Below are the code and all the weights of a small trained network. Each question names an input and a target symbol and asks about switching units off, where a switched-off unit gives its printed mean instead of its output.

import numpy as np


def w(rows, s, z=0):
    codes = np.array(rows[::2]) - 128.0
    scale = np.full(codes.shape[1], s)
    scale[-1] = z or s
    return codes * scale


def f(y):
    return np.maximum(y, 0)


def softmax(a):
    e = np.exp(a - a.max(-1, keepdims=True))
    return e / e.sum(-1, keepdims=True)


def log_softmax(a):
    a = a - a.max(-1, keepdims=True)
    return a - np.log(np.exp(a).sum(-1, keepdims=True))


def net(x, mask):
    ids = ['αγζθμξπτω'.index(c) for c in x.split()]
    T = len(ids)
    res = E[ids] + P[:T]
    u = 0
    for l in range(3):
        r = res
        for j in range(3):
            rows = slice(2 * j, 2 * j + 2)
            q, k, v = (r @ M[l][rows].T for M in (Q, K, V))
            z = softmax(np.where(np.tri(T) > 0, q @ k.T / 2**0.5, -1e9)) @ v
            o = O[l][rows]
            res = res + np.where(mask[u + j], z, o[:, -1]) @ o[:, :-1]
        u += 3
        y = f(res @ A[l][:, :-1].T + A[l][:, -1])
        res = res + np.where(mask[u : u + 8], y, B[l][:, -1]) @ B[l][:, :-1]
        u += 8
    return log_softmax(res[-1] @ U[:, :-1].T + U[:, -1])


Q, K, V, O, A, B = {}, {}, {}, {}, {}, {}
E = w([
[52,116,53,6,118,96,134],'α',
[71,1,189,98,115,149,121],'γ',
[156,216,105,79,124,139,179],'ζ',
[108,162,101,103,202,81,198],'θ',
[158,143,82,14,114,187,154],'μ',
[207,177,74,109,145,51,197],'ξ',
[104,147,77,176,89,125,202],'π',
[189,171,107,151,175,117,121],'τ',
[209,95,158,132,99,222,155],'ω',
],0.0095)
P = w([
[148,181,160,176,65,80,19],'0',
[175,193,165,158,94,84,46],'1',
[174,146,160,161,102,109,65],'2',
[156,122,148,157,136,147,82],'3',
[148,110,130,143,154,161,109],'4',
[167,90,97,132,164,180,93],'5',
[188,67,90,130,186,204,128],'6',
[165,66,79,107,188,220,125],'7',
[133,14,66,136,228,241,166],'8',
[162,77,179,80,163,253,147],'9',
[217,38,24,63,190,246,200],'10',
],0.0044)
Q[0] = w([
[104,134,67,124,193,126,131],'L0H1',
[187,121,138,141,114,154,123],'L0H1',
[77,48,117,3,98,170,98],'L0H2',
[156,29,168,182,187,134,120],'L0H2',
[55,176,132,18,169,143,90],'L0H3',
[180,118,90,200,160,25,240],'L0H3',
],0.036)
K[0] = w([
[174,157,181,167,147,160,137],'L0H1',
[126,158,136,103,116,145,120],'L0H1',
[101,65,106,2,99,67,161],'L0H2',
[87,199,60,62,164,151,153],'L0H2',
[192,34,93,57,69,118,87],'L0H3',
[32,185,140,193,111,32,112],'L0H3',
],0.041)
V[0] = w([
[123,159,127,193,185,195,121],'L0H1',
[186,142,251,127,145,109,81],'L0H1',
[88,186,173,31,144,161,153],'L0H2',
[4,255,147,142,177,226,116],'L0H2',
[186,39,80,136,174,73,170],'L0H3',
[155,230,163,98,192,161,208],'L0H3',
],0.0037)
O[0] = w([
[229,213,114,116,41,198,233,252],'L0H1',
[135,157,173,167,107,110,202,253],'L0H1',
[74,129,198,24,135,219,145,44],'L0H2',
[37,169,118,75,120,86,79,15],'L0H2',
[79,64,79,164,197,141,216,110],'L0H3',
[49,169,5,75,116,193,141,241],'L0H3',
],0.0015,0.00042)
A[0] = w([
[91,152,136,179,90,157,74,49],'L0N1',
[72,168,161,130,138,161,88,61],'L0N2',
[97,176,150,118,175,151,83,33],'L0N3',
[81,144,164,127,214,178,149,49],'L0N4',
[54,173,190,143,172,160,120,30],'L0N5',
[125,145,221,71,139,94,114,1],'L0N6',
[32,67,96,255,176,91,29,49],'L0N7',
[58,157,148,162,117,171,106,85],'L0N8',
],0.0066,0.0048)
B[0] = w([
[172,108,138,213,187,110,85,128],'L0N1',
[153,126,194,94,142,122,171,128],'L0N2',
[230,105,36,137,111,115,95,128],'L0N3',
[189,144,158,144,90,165,168,255],'L0N4',
[128,62,108,160,39,111,122,128],'L0N5',
[144,103,94,179,133,192,95,128],'L0N6',
[254,150,136,86,128,88,134,247],'L0N7',
[136,144,148,93,114,124,118,128],'L0N8',
],0.0097,6.5e-05)
Q[1] = w([
[129,103,92,106,136,124,173],'L1H1',
[138,117,123,109,84,134,149],'L1H1',
[255,101,128,141,120,176,217],'L1H2',
[128,194,112,72,94,138,109],'L1H2',
[59,173,190,172,123,112,150],'L1H3',
[153,54,150,97,102,119,84],'L1H3',
],0.04)
K[1] = w([
[133,114,119,148,188,168,136],'L1H1',
[114,103,124,130,152,121,140],'L1H1',
[114,99,129,39,255,68,245],'L1H2',
[160,158,56,184,111,99,175],'L1H2',
[145,204,93,40,124,118,176],'L1H3',
[139,97,211,89,137,150,76],'L1H3',
],0.035)
V[1] = w([
[119,155,194,59,60,130,254],'L1H1',
[103,139,142,83,154,182,87],'L1H1',
[107,97,94,121,149,123,124],'L1H2',
[116,125,104,147,104,107,134],'L1H2',
[122,159,70,101,111,152,162],'L1H3',
[132,139,118,121,114,94,94],'L1H3',
],0.0099)
O[1] = w([
[188,120,2,58,88,14,66,107],'L1H1',
[186,110,143,54,109,152,112,8],'L1H1',
[149,78,103,132,126,90,86,164],'L1H2',
[66,136,108,167,130,160,98,135],'L1H2',
[169,153,125,171,117,55,101,251],'L1H3',
[184,145,169,102,143,102,125,61],'L1H3',
],0.0038,0.0011)
A[1] = w([
[152,99,177,88,110,84,234,129],'L1N1',
[12,151,127,50,140,90,124,102],'L1N2',
[30,146,140,119,123,107,77,31],'L1N3',
[104,146,133,125,120,133,106,37],'L1N4',
[1,138,85,67,88,85,153,22],'L1N5',
[94,59,185,113,127,87,90,98],'L1N6',
[53,127,113,110,137,97,75,89],'L1N7',
[64,138,183,125,48,145,99,4],'L1N8',
],0.0096,0.0047)
B[1] = w([
[111,134,98,169,153,184,60,249],'L1N1',
[207,107,242,101,106,106,255,222],'L1N2',
[164,171,88,158,132,147,62,136],'L1N3',
[188,158,46,29,130,143,75,128],'L1N4',
[247,36,158,176,49,131,210,200],'L1N5',
[152,48,52,116,99,48,13,161],'L1N6',
[155,136,161,110,88,109,149,161],'L1N7',
[180,146,152,74,144,81,139,130],'L1N8',
],0.0074,0.0014)
Q[2] = w([
[106,125,209,154,96,135,117],'L2H1',
[78,161,161,120,132,86,133],'L2H1',
[159,169,37,135,178,195,140],'L2H2',
[179,129,57,188,163,121,208],'L2H2',
[150,253,42,181,189,187,148],'L2H3',
[74,161,141,95,54,134,18],'L2H3',
],0.018)
K[2] = w([
[134,170,115,103,100,110,104],'L2H1',
[144,147,178,123,94,115,86],'L2H1',
[109,72,137,61,98,250,139],'L2H2',
[164,51,138,51,168,202,138],'L2H2',
[165,30,155,20,169,214,128],'L2H3',
[138,175,124,151,152,38,129],'L2H3',
],0.026)
V[2] = w([
[237,135,151,125,54,246,79],'L2H1',
[188,158,195,25,243,144,98],'L2H1',
[119,72,100,202,176,18,199],'L2H2',
[74,148,36,10,124,88,145],'L2H2',
[111,15,175,115,119,66,109],'L2H3',
[118,122,95,185,212,118,60],'L2H3',
],0.013)
O[2] = w([
[59,181,90,200,141,133,34,202],'L2H1',
[84,94,254,218,60,127,164,26],'L2H1',
[188,103,79,232,128,28,128,27],'L2H2',
[88,195,152,50,85,46,91,82],'L2H2',
[148,34,151,114,114,148,84,154],'L2H3',
[123,139,137,161,175,126,70,3],'L2H3',
],0.009,0.005)
A[2] = w([
[74,146,157,162,206,9,153,34],'L2N1',
[202,205,214,152,216,77,109,44],'L2N2',
[128,72,112,146,136,116,133,55],'L2N3',
[80,108,148,153,111,72,128,60],'L2N4',
[105,100,134,113,132,166,93,82],'L2N5',
[113,119,161,118,126,74,75,2],'L2N6',
[143,103,157,111,100,126,157,21],'L2N7',
[82,125,173,175,172,73,107,74],'L2N8',
],0.014,0.0081)
B[2] = w([
[8,64,58,111,173,112,245,159],'L2N1',
[205,137,244,82,196,98,96,192],'L2N2',
[101,156,139,77,122,141,123,197],'L2N3',
[94,99,112,144,111,125,115,134],'L2N4',
[140,153,131,167,161,68,132,253],'L2N5',
[184,163,183,152,167,89,150,138],'L2N6',
[115,144,123,148,161,117,119,156],'L2N7',
[107,128,145,126,113,173,111,149],'L2N8',
],0.015,0.0047)
U = w([
[171,103,142,122,30,110,148,252],'α',
[97,58,98,121,89,98,3,228],'γ',
[113,196,123,134,87,96,90,77],'ζ',
[97,137,110,123,137,114,113,13],'θ',
[77,183,116,84,96,127,75,96],'μ',
[169,155,54,76,153,127,86,76],'ξ',
[100,210,48,206,124,101,95,113],'π',
[142,139,136,125,140,114,45,35],'τ',
[113,151,112,160,139,210,108,227],'ω',
],0.0054,0.0034)

Each question gives the input, a string of symbols that net reads in full, and the target symbol t.
The units are the heads (2 rows each of Q, K, V and O) and the neurons (one row each of A and B). Each row of codes is followed by its name. A weight is (code - 128) times the scale printed after its matrix; where a second scale follows, it is the last column's (O, A, B and U).
mask holds one flag per unit, layer by layer, with each layer's heads first. A switched-off unit (its flag False) gives its mean, the last column of its rows in O or B, instead of its output. The means were averaged over made-up inputs and are rounded, as every weight is.
A unit's drop is (log p(t) with every unit on - log p(t) with that unit switched off) / (log p(t) with every unit on - log p(t) with every unit switched off).
The circuit of an input: a set's keep is (log p(t) with only the set's units on - log p(t) with every unit switched off) / (log p(t) with every unit on - log p(t) with every unit switched off). Starting from the 12 units with the biggest drops (on a tie, the unit counted first), units are removed one at a time, each time the one whose removal leaves the highest keep (on an exact tie, the one counted first), for as long as the keep stays at least 0.8.
circuit, biggest first: the units of the circuit, biggest drop first
k most important neurons: the k neurons with the biggest drops, biggest first
k most important neurons of layer l: the k neurons of layer l with the biggest drops, biggest first
which heads matter: for each layer, one digit per head in row order, 1 if its drop is at least 0.15 and else 0, layers parted by /
drop of u: that unit's drop, to one decimal
input ω π ζ π π θ ξ τ τ θ ξ, target ω: most important neuron -> (L1N1)
input τ ω θ, target ω: circuit, biggest first -> (L2H2; L1H1)
input π π π τ π ξ π, target π: circuit, biggest first -> (L2H2; L2H3)
input π π π π π ζ, target ξ: which heads matter -> 000 / 100 / 100
input ξ γ ω π τ ξ, target ω: which heads matter -> 000 / 000 / 010
input θ τ π ω π τ τ π γ τ, target γ: which heads matter -> 000 / 000 / 001
input ζ μ π θ θ τ π μ ζ ξ ξ, target μ: which heads matter -> 000 / 000 / 010
input ξ τ α α π θ π τ, target α: which heads matter -> 000 / 000 / 001
input ζ θ μ α π τ θ ζ, target α: circuit, biggest first -> (L1N2; L1N5; L2H3; L2H1)
input π τ ξ θ θ, target θ: circuit, biggest first -> (L2N1; L2H2; L2H3; L2N2)
input π τ τ π ζ α θ, target α: circuit, biggest first -> (L2H3; L1N2; L2H1)
input π ξ α γ τ μ π α θ, target α: circuit, biggest first -> (L2H3; L1N2; L1N5; L2H1)
input π π θ α ξ, target α: which heads matter -> 000 / 000 / 001
input τ π π γ ω ω ξ π τ ω ζ, target ω: circuit, biggest first -> (L2H2)
input θ α π π π ζ, target α: circuit, biggest first -> (L2H3; L1N2; L1N5)
input ω θ π π γ π τ, target γ: circuit, biggest first -> (L2H3; L1N6)
input μ θ π π, target μ: circuit, biggest first -> (L2H2; L1H1)
input π τ π τ π τ π, target π: circuit, biggest first -> (L2H3; L2H2)
input π τ π π μ π α, target α: 3 most important neurons of layer 1 -> (L1N2; L1N5; L1N1)
input θ θ μ τ μ τ θ, target μ: circuit, biggest first -> (L2H2)
input π μ τ ξ μ θ, target μ: drop of L2H3 -> 0.1
input τ ω θ γ ξ, target γ: drop of L2H3 -> 0.8
input τ ω π τ θ τ π γ θ π π, target γ: drop of L2H1 -> -0.1
input θ θ π α τ γ α ζ τ, target α: 3 most important neurons -> (L1N2; L1N5; L1N6)
input θ α π τ τ ξ α π ξ π, target α: drop of L2H3 -> 0.7
input θ τ τ τ θ α π π π μ γ, target ξ: 2 most important neurons of layer 1 -> (L1N6; L1N2)
input ω ω θ τ, target ω: circuit, biggest first -> (L2H2)
